Below are the code and all the weights of a small trained network. Each question names an input and a class and asks about switching units off, where a switched-off unit gives its printed mean instead of its output.

import numpy as np


def w(rows, s, z=0):
    codes = np.array(rows[::2]) - 128.0
    scale = np.full(codes.shape[1], s)
    scale[-1] = z or s
    return codes * scale


def norm(h):
    return h / np.sqrt((h * h).mean(-1, keepdims=True) + 1e-5)


def f(y):
    return y / 2 * (1 + np.tanh(0.7978845608 * (y + 0.044715 * y**3)))


def log_softmax(a):
    a = a - a.max(-1, keepdims=True)
    return a - np.log(np.exp(a).sum(-1, keepdims=True))


def net(x, mask):
    res = np.array(x, float).reshape(1, 6) / 4 @ E
    u = 0
    for l in range(4):
        y = f(norm(res) @ A[l][:, :-1].T + A[l][:, -1])
        res = res + np.where(mask[u : u + 3], y, B[l][:, -1]) @ B[l][:, :-1]
        u += 3
    return log_softmax(norm(res)[-1] @ U[:, :-1].T + U[:, -1])


A, B = {}, {}
E = w([
[66,72,182,158,144,175,254,75,101,145,52,64],'x0',
[191,192,87,177,207,164,182,132,115,108,153,74],'x1',
[103,135,185,140,136,146,3,174,131,59,18,83],'x2',
[191,94,50,132,130,159,66,131,130,148,128,102],'x3',
[112,110,215,59,249,113,198,160,122,77,141,123],'x4',
[180,18,153,242,222,130,87,41,157,25,93,121],'x5',
],0.0077)
A[0] = w([
[160,100,59,177,88,175,91,99,100,180,97,50,6],'0.n0',
[254,73,79,173,225,148,31,121,151,69,181,136,190],'0.n1',
[211,113,72,148,166,128,93,151,116,116,220,151,51],'0.n2',
],0.0074,0.0023)
B[0] = w([
[145,126,119,85,173,142,102,152,126,120,37,121,182],'0.n0',
[87,216,80,124,31,2,162,167,117,79,104,93,254],'0.n1',
[57,234,97,212,95,138,99,95,85,166,115,97,181],'0.n2',
],0.013,0.008)
A[1] = w([
[125,214,96,73,100,136,102,195,117,169,201,131,93],'1.n0',
[133,122,60,141,73,141,94,135,150,180,139,132,3],'1.n1',
[148,147,56,248,99,175,132,61,106,155,111,113,96],'1.n2',
],0.011,0.0032)
B[1] = w([
[142,188,99,96,123,2,141,119,180,91,114,97,249],'1.n0',
[202,122,86,49,205,188,98,124,84,122,120,119,174],'1.n1',
[128,125,130,57,120,82,145,155,162,96,128,93,196],'1.n2',
],0.014,0.011)
A[2] = w([
[119,214,45,138,48,53,179,173,183,116,129,114,3],'2.n0',
[96,91,130,218,126,106,204,39,130,150,251,152,191],'2.n1',
[83,77,162,119,74,120,2,141,148,131,105,214,87],'2.n2',
],0.0063,0.0023)
B[2] = w([
[206,138,131,97,102,92,108,106,153,90,138,84,246],'2.n0',
[184,149,79,75,157,165,162,146,111,102,103,107,139],'2.n1',
[116,9,117,144,108,109,71,122,134,94,185,142,134],'2.n2',
],0.015,0.013)
A[3] = w([
[112,183,186,130,105,95,79,100,169,171,160,125,119],'3.n0',
[51,30,245,135,177,150,106,162,154,2,25,74,189],'3.n1',
[59,115,133,149,81,92,75,98,179,132,116,170,4],'3.n2',
],0.0055,0.0026)
B[3] = w([
[164,172,144,134,82,177,73,135,136,97,118,159,165],'3.n0',
[196,255,79,103,32,28,99,138,169,154,166,120,254],'3.n1',
[150,87,98,246,189,187,132,43,63,116,99,136,120],'3.n2',
],0.008,0.0044)
U = w([
[114,90,119,96,211,254,200,126,83,143,94,109,95],'0',
[130,182,117,93,119,45,113,124,139,75,116,97,210],'1',
[91,56,197,208,131,201,53,106,114,133,149,185,2],'2',
],0.0098,0.0035)

Each question gives the input, the list of numbers given to net, and the class t.
The units are the neurons (one row each of A and B). Each row of codes is followed by its name. A weight is (code - 128) times the scale printed after its matrix; where a second scale follows, it is the last column's (A, B and U).
mask holds one flag per neuron, layer by layer. A switched-off neuron (its flag False) gives its mean, the last column of its row in B, instead of its output. The means were averaged over made-up inputs and are rounded, as every weight is.
A unit's drop is (log p(t) with every unit on - log p(t) with that unit switched off) / (log p(t) with every unit on - log p(t) with every unit switched off).
The circuit of an input: a set's keep is (log p(t) with only the set's units on - log p(t) with every unit switched off) / (log p(t) with every unit on - log p(t) with every unit switched off). Starting from all 12 units, units are removed one at a time, each time the one whose removal leaves the highest keep (on an exact tie, the one counted first), for as long as the keep stays at least 0.8.
circuit, biggest first: the units of the circuit, biggest drop first
most important unit: the unit with the biggest drop
top k neurons: the k neurons with the biggest drops, biggest first
k most important neurons of layer l: the k neurons of layer l with the biggest drops, biggest first
drop when u is switched off: that unit's drop, to one decimal
input [0,-3,-2,-6,3,1], class 0: circuit, biggest first -> [0.n1, 1.n0, 2.n0]
input [1,-6,-1,-2,-4,3], class 2: most important unit -> 0.n2
input [3,-8,1,-2,-6,-2], class 2: circuit, biggest first -> [0.n1, 1.n0, 2.n2, 2.n0]
input [6,2,1,-1,6,-3], class 0: circuit, biggest first -> [1.n0, 0.n1]
input [8,-8,-7,-2,-2,1], class 0: top 2 neurons -> [1.n0, 0.n1]
input [-4,-6,-8,-7,4,3], class 0: top 3 neurons -> [0.n1, 1.n0, 2.n1]
input [8,-3,-4,-5,4,7], class 0: circuit, biggest first -> [1.n0, 0.n1]
input [8,4,0,3,8,1], class 0: top 2 neurons -> [1.n0, 0.n1]
input [5,6,2,-8,5,-4], class 0: top 2 neurons -> [0.n1, 1.n0]
input [8,-2,-4,-2,8,4], class 0: 2 most important neurons of layer 2 -> [2.n1, 2.n0]
input [-1,-7,4,-2,1,-2], class 2: drop when 3.n1 is switched off -> -0.1
input [8,-8,-6,-2,0,-1], class 0: drop when 1.n0 is switched off -> 0.3
input [1,0,-5,-2,7,1], class 0: drop when 1.n0 is switched off -> 0.3
input [6,-6,-4,4,-6,-1], class 0: drop when 0.n0 is switched off -> 0.0
